Below are the code and all the weights of a small trained network. Each question names an input and a target symbol and asks about switching units off, where a switched-off unit gives its printed mean instead of its output.

import numpy as np


def w(rows, s, z=0):
    codes = np.array(rows[::2]) - 128.0
    scale = np.full(codes.shape[1], s)
    scale[-1] = z or s
    return codes * scale


def norm(h):
    return h / np.sqrt((h * h).mean(-1, keepdims=True) + 1e-5)


def f(y):
    return np.maximum(y, 0)


def softmax(a):
    e = np.exp(a - a.max(-1, keepdims=True))
    return e / e.sum(-1, keepdims=True)


def log_softmax(a):
    a = a - a.max(-1, keepdims=True)
    return a - np.log(np.exp(a).sum(-1, keepdims=True))


def net(x, mask):
    ids = ['ΘΣΦΩαβδη'.index(c) for c in x.split()]
    T = len(ids)
    res = E[ids] + P[:T]
    r = norm(res)
    for j in range(3):
        rows = slice(4 * j, 4 * j + 4)
        q, k, v = (r @ M[0][rows].T for M in (Q, K, V))
        z = softmax(np.where(np.tri(T) > 0, q @ k.T / 4**0.5, -1e9)) @ v
        o = O[0][rows]
        res = res + np.where(mask[j], z, o[:, -1]) @ o[:, :-1]
    y = f(norm(res) @ A[0][:, :-1].T + A[0][:, -1])
    res = res + np.where(mask[3:15], y, B[0][:, -1]) @ B[0][:, :-1]
    return log_softmax(norm(res)[-1] @ U[:, :-1].T + U[:, -1])


Q, K, V, O, A, B = {}, {}, {}, {}, {}, {}
E = w([
[69,32,29,139],'Θ',
[129,64,41,159],'Σ',
[119,44,63,119],'Φ',
[141,80,75,136],'Ω',
[128,58,100,146],'α',
[111,54,70,182],'β',
[118,1,48,189],'δ',
[101,25,64,138],'η',
],0.0048)
P = w([
[109,164,163,123],'0',
[165,159,5,38],'1',
[45,76,123,157],'2',
[173,131,140,135],'3',
[128,190,69,207],'4',
[31,62,185,161],'5',
[157,140,160,122],'6',
[158,153,61,118],'7',
],0.014)
Q[0] = w([
[157,81,225,85],'h0',
[91,249,184,79],'h0',
[63,122,250,98],'h0',
[1,189,138,173],'h0',
[122,175,134,146],'h1',
[49,115,180,214],'h1',
[89,198,56,122],'h1',
[2,251,90,162],'h1',
[92,124,55,137],'h2',
[111,143,208,96],'h2',
[160,123,97,127],'h2',
[123,89,124,73],'h2',
],0.0096)
K[0] = w([
[35,244,106,147],'h0',
[150,165,62,131],'h0',
[58,187,12,147],'h0',
[130,39,47,159],'h0',
[136,120,105,107],'h1',
[135,140,87,154],'h1',
[237,104,150,149],'h1',
[203,73,81,151],'h1',
[130,86,95,70],'h2',
[140,191,146,169],'h2',
[115,75,127,100],'h2',
[92,157,101,134],'h2',
],0.011)
V[0] = w([
[106,183,129,184],'h0',
[188,170,202,96],'h0',
[131,113,206,224],'h0',
[141,90,119,180],'h0',
[99,136,97,178],'h1',
[110,8,130,122],'h1',
[123,134,83,94],'h1',
[110,40,203,125],'h1',
[51,158,112,131],'h2',
[124,129,88,101],'h2',
[127,116,79,116],'h2',
[156,127,139,152],'h2',
],0.012)
O[0] = w([
[159,167,168,85,174],'h0',
[23,184,131,167,2],'h0',
[113,98,219,153,222],'h0',
[111,53,145,110,165],'h0',
[141,109,154,73,206],'h1',
[160,84,140,165,169],'h1',
[89,127,96,101,136],'h1',
[216,111,138,254,141],'h1',
[163,98,155,146,225],'h2',
[119,164,197,109,198],'h2',
[92,154,173,144,221],'h2',
[104,115,108,115,76],'h2',
],0.0085,0.004)
A[0] = w([
[126,104,214,104,143],'n0',
[67,101,82,202,202],'n1',
[157,64,133,98,43],'n2',
[114,250,156,59,63],'n3',
[238,72,141,97,184],'n4',
[64,221,186,151,129],'n5',
[89,114,30,103,184],'n6',
[98,222,135,128,3],'n7',
[179,50,132,126,199],'n8',
[163,121,1,125,115],'n9',
[214,97,104,26,93],'n10',
[211,222,86,166,161],'n11',
],0.009,0.006)
B[0] = w([
[145,97,151,75,194],'n0',
[141,137,162,33,200],'n1',
[30,74,150,133,156],'n2',
[102,57,187,203,162],'n3',
[81,196,36,116,254],'n4',
[146,128,9,138,161],'n5',
[205,182,200,133,170],'n6',
[104,108,75,213,136],'n7',
[101,142,71,84,251],'n8',
[200,167,160,229,152],'n9',
[81,1,155,206,189],'n10',
[78,104,173,95,171],'n11',
],0.0087,0.0084)
U = w([
[79,81,40,83,95],'Θ',
[78,61,228,99,124],'Σ',
[67,249,104,87,127],'Φ',
[47,146,123,230,131],'Ω',
[174,179,209,181,253],'α',
[187,192,194,12,96],'β',
[230,30,146,213,56],'δ',
[233,178,51,115,144],'η',
],0.011,0.0039)

Each question gives the input, a string of symbols that net reads in full, and the target symbol t.
The units are the heads (4 rows each of Q, K, V and O) and the neurons (one row each of A and B). Each row of codes is followed by its name. A weight is (code - 128) times the scale printed after its matrix; where a second scale follows, it is the last column's (O, A, B and U).
mask holds one flag per unit, heads first, then neurons. A switched-off unit (its flag False) gives its mean, the last column of its rows in O or B, instead of its output. The means were averaged over made-up inputs and are rounded, as every weight is.
A unit's drop is (log p(t) with every unit on - log p(t) with that unit switched off) / (log p(t) with every unit on - log p(t) with every unit switched off).
The circuit of an input: a set's keep is (log p(t) with only the set's units on - log p(t) with every unit switched off) / (log p(t) with every unit on - log p(t) with every unit switched off). Starting from the 12 units with the biggest drops (on a tie, the unit counted first), units are removed one at a time, each time the one whose removal leaves the highest keep (on an exact tie, the one counted first), for as long as the keep stays at least 0.8.
circuit, biggest first: the units of the circuit, biggest drop first
unit that matters most: the unit with the biggest drop
k most important neurons: the k neurons with the biggest drops, biggest first
which heads matter: for each layer, one digit per head in row order, 1 if its drop is at least 0.15 and else 0, layers parted by /
input Θ Θ Θ Θ α, target η: circuit, biggest first -> h0, n9, n10, n1
input β η δ Ω β, target Φ: which heads matter -> 100
input α Ω η Ω, target α: circuit, biggest first -> h0, h1
input α Θ α α Φ δ β, target α: which heads matter -> 110
input Σ α η Θ Φ, target η: which heads matter -> 110
input Θ η Φ Θ Θ α Ω, target Θ: which heads matter -> 000
input Θ β η Σ Θ Φ Σ β, target β: 3 most important neurons -> n1, n10, n4
input α δ β Θ α β η Σ, target δ: circuit, biggest first -> h1, n4, h0
input δ Ω Θ Ω, target δ: circuit, biggest first -> h1
input Θ Θ Θ Σ, target Θ: which heads matter -> 000
input Θ Θ Θ Θ Σ, target η: which heads matter -> 110
input Θ Θ α β η, target Σ: which heads matter -> 100
input Θ Θ Φ Θ Θ Φ Σ Φ, target β: which heads matter -> 100
input β β Θ Σ β Φ, target Θ: 2 most important neurons -> n8, n4
input β α Θ β Ω Θ δ, target β: which heads matter -> 110
input Θ Σ Ω α Ω Σ Θ, target Θ: which heads matter -> 000
input Θ β δ α Θ Θ β, target Θ: circuit, biggest first -> n4
input Θ Σ Θ Φ δ δ Φ, target Θ: circuit, biggest first -> n4, n10
input α η Φ Ω, target α: which heads matter -> 100
input η Θ Θ δ, target η: unit that matters most -> h1
input β Θ α β Θ β η, target β: which heads matter -> 110
input α α β Θ β, target η: circuit, biggest first -> h0, n10, n1, n9
input Ω δ β β Ω Θ β, target Ω: circuit, biggest first -> h0, n3, n5
input Σ Φ α α α δ Θ Θ, target η: which heads matter -> 010
input β β δ Φ, target β: circuit, biggest first -> h0, n4, n3
input Θ Φ δ Σ Ω α Φ δ, target α: 2 most important neurons -> n4, n6
input α η Θ Ω Θ Θ Φ α, target α: 2 most important neurons -> n4, n8
input Ω Φ β Σ δ α α Θ, target Ω: 2 most important neurons -> n8, n4
input Φ α δ β, target Φ: circuit, biggest first -> h0
